[[ 7.25  8.37  8.11]
 [-7.29 -7.89 -7.79]
 [ 4.07  4.64  4.59]
 [ 6.75  7.29  7.20]]
|
[[ 7.25  8.37]
 [-7.29 -7.89]]

[[-4.07 -5.27 -7.10]
 [ 5.65  7.20  5.99]
 [-5.51 -5.02 -2.91]
 [-4.19 -6.71 -5.38]
 [-5.91 -6.14 -6.58]]
|
[[-4.07 -5.27]
 [ 5.65  7.20]]

[[ 6.29 -4.50 -3.66 -5.58]
 [ 2.54 -5.19 -7.09 -4.46]
 [ 5.43 -6.98 -5.21 -6.97]
 [-5.22  6.46  6.84  5.74]]
|
[[ 6.29 -4.50]
 [ 2.54 -5.19]]

[[ 2.72  5.19]
 [-6.76  0.96]
 [-6.79  1.00]
 [ 2.14 -1.16]
 [ 3.09 -0.71]]
|
[[ 2.72  5.19]
 [-6.76  0.96]]

[[-1.60 -5.91]
 [-5.25  7.30]
 [ 3.38 -5.33]]
|
[[-1.60 -5.91]
 [-5.25  7.30]]

[[ 3.51  3.56  5.56  0.28  2.37]
 [ 3.36  3.83 -0.53 -2.42 -6.06]
 [ 6.66  1.59 -4.02  0.22 -1.62]]
|
[[3.51 3.56]
 [3.36 3.83]]

[[-7.51  5.39 -4.95 -6.82 -7.87]
 [ 4.39 -6.24  4.63  5.96  4.81]]
|
[[-7.51  5.39]
 [ 4.39 -6.24]]
---
[[ 1.43  1.40  3.96 -0.30 -2.09  2.15  0.16 -5.14]
 [-0.34  1.71 -4.73  2.49  0.63 -0.76  1.77  6.98]
 [ 0.09 -0.92  2.29 -1.07 -0.83  0.79 -0.50 -3.74]
 [-3.12 -3.65 -1.72 -5.31  2.74 -3.20 -5.12 -1.09]
 [-3.54 -3.50 -1.64 -5.61  2.81 -3.62 -5.48 -0.71]
 [-2.90 -3.93 -1.64 -5.42  2.63 -3.37 -4.93 -0.49]
 [-3.07 -3.88 -1.66 -4.97  2.74 -2.73 -5.12 -0.91]]
|
[[ 1.40  3.96 -0.30 -2.09  2.15  0.16 -5.14  1.43]
 [ 1.71 -4.73  2.49  0.63 -0.76  1.77  6.98 -0.34]
 [-0.92  2.29 -1.07 -0.83  0.79 -0.50 -3.74  0.09]
 [-3.65 -1.72 -5.31  2.74 -3.20 -5.12 -1.09 -3.12]
 [-3.50 -1.64 -5.61  2.81 -3.62 -5.48 -0.71 -3.54]
 [-3.93 -1.64 -5.42  2.63 -3.37 -4.93 -0.49 -2.90]
 [-3.88 -1.66 -4.97  2.74 -2.73 -5.12 -0.91 -3.07]]

[[-5.96 -4.85  1.97  0.97]
 [-6.58 -5.42  5.17  2.69]
 [-5.95 -5.34  5.09  3.94]
 [-5.14  2.24 -0.86  6.97]
 [-6.89 -5.23  5.35  5.37]
 [-6.16 -5.65  3.78  3.61]
 [-3.81 -3.90  5.50  6.29]
 [-5.09 -3.42  3.33  1.66]]
|
[[-4.85  1.97  0.97 -5.96]
 [-5.42  5.17  2.69 -6.58]
 [-5.34  5.09  3.94 -5.95]
 [ 2.24 -0.86  6.97 -5.14]
 [-5.23  5.35  5.37 -6.89]
 [-5.65  3.78  3.61 -6.16]
 [-3.90  5.50  6.29 -3.81]
 [-3.42  3.33  1.66 -5.09]]

[[ 1.32  1.19  0.94 -7.50 -1.34  0.51  0.50  0.44  1.16  0.89  0.10  0.15
  -0.15]
 [-0.09  1.69  1.30  1.10  0.47 -0.11  1.02 -0.97  0.14 -0.36  0.75  0.54
   0.69]
 [-2.13 -0.10 -0.28  1.35  0.52  0.28  0.23  0.59  1.19 -0.73 -0.19  0.23
  -0.90]]
|
[[ 1.19  0.94 -7.50 -1.34  0.51  0.50  0.44  1.16  0.89  0.10  0.15 -0.15
   1.32]
 [ 1.69  1.30  1.10  0.47 -0.11  1.02 -0.97  0.14 -0.36  0.75  0.54  0.69
  -0.09]
 [-0.10 -0.28  1.35  0.52  0.28  0.23  0.59  1.19 -0.73 -0.19  0.23 -0.90
  -2.13]]

[[ 2.44 -4.18 -3.50  1.50]
 [ 2.66 -4.24 -3.04  2.90]
 [-6.37 -2.30  5.81 -2.04]
 [-5.39 -0.69  4.82 -2.30]]
|
[[-4.18 -3.50  1.50  2.44]
 [-4.24 -3.04  2.90  2.66]
 [-2.30  5.81 -2.04 -6.37]
 [-0.69  4.82 -2.30 -5.39]]

[[ 0.44 -2.06 -1.35  0.64 -1.16 -6.12 -0.68 -0.22  2.24  2.69 -1.43]
 [ 1.72 -1.56  0.44 -0.13 -2.91 -0.18  6.70 -3.47 -1.63 -3.06 -3.90]
 [-2.05  0.54 -0.10  2.69  2.77  1.75  6.47  3.28  0.18  6.37  0.99]
 [ 0.42 -2.01  0.56  0.20 -3.29 -0.45  6.68 -2.88 -2.06 -2.25 -4.46]
 [ 2.34 -0.91  1.54  1.34  6.96 -0.94  0.25 -2.17  1.14  3.03  2.45]
 [ 1.89 -2.43 -3.08  1.58 -4.91 -2.17  0.14 -0.93 -2.17  5.62  5.49]
 [ 1.67 -2.64 -2.41  1.82 -4.46 -1.73  0.72 -0.90 -2.86  5.05  5.44]]
|
[[-2.06 -1.35  0.64 -1.16 -6.12 -0.68 -0.22  2.24  2.69 -1.43  0.44]
 [-1.56  0.44 -0.13 -2.91 -0.18  6.70 -3.47 -1.63 -3.06 -3.90  1.72]
 [ 0.54 -0.10  2.69  2.77  1.75  6.47  3.28  0.18  6.37  0.99 -2.05]
 [-2.01  0.56  0.20 -3.29 -0.45  6.68 -2.88 -2.06 -2.25 -4.46  0.42]
 [-0.91  1.54  1.34  6.96 -0.94  0.25 -2.17  1.14  3.03  2.45  2.34]
 [-2.43 -3.08  1.58 -4.91 -2.17  0.14 -0.93 -2.17  5.62  5.49  1.89]
 [-2.64 -2.41  1.82 -4.46 -1.73  0.72 -0.90 -2.86  5.05  5.44  1.67]]

[[ 3.29  6.21  0.28  2.29  6.39 -5.98 -2.27]
 [ 2.58  6.21 -0.74  1.28  5.47 -5.46 -2.50]]
|
[[ 6.21  0.28  2.29  6.39 -5.98 -2.27  3.29]
 [ 6.21 -0.74  1.28  5.47 -5.46 -2.50  2.58]]
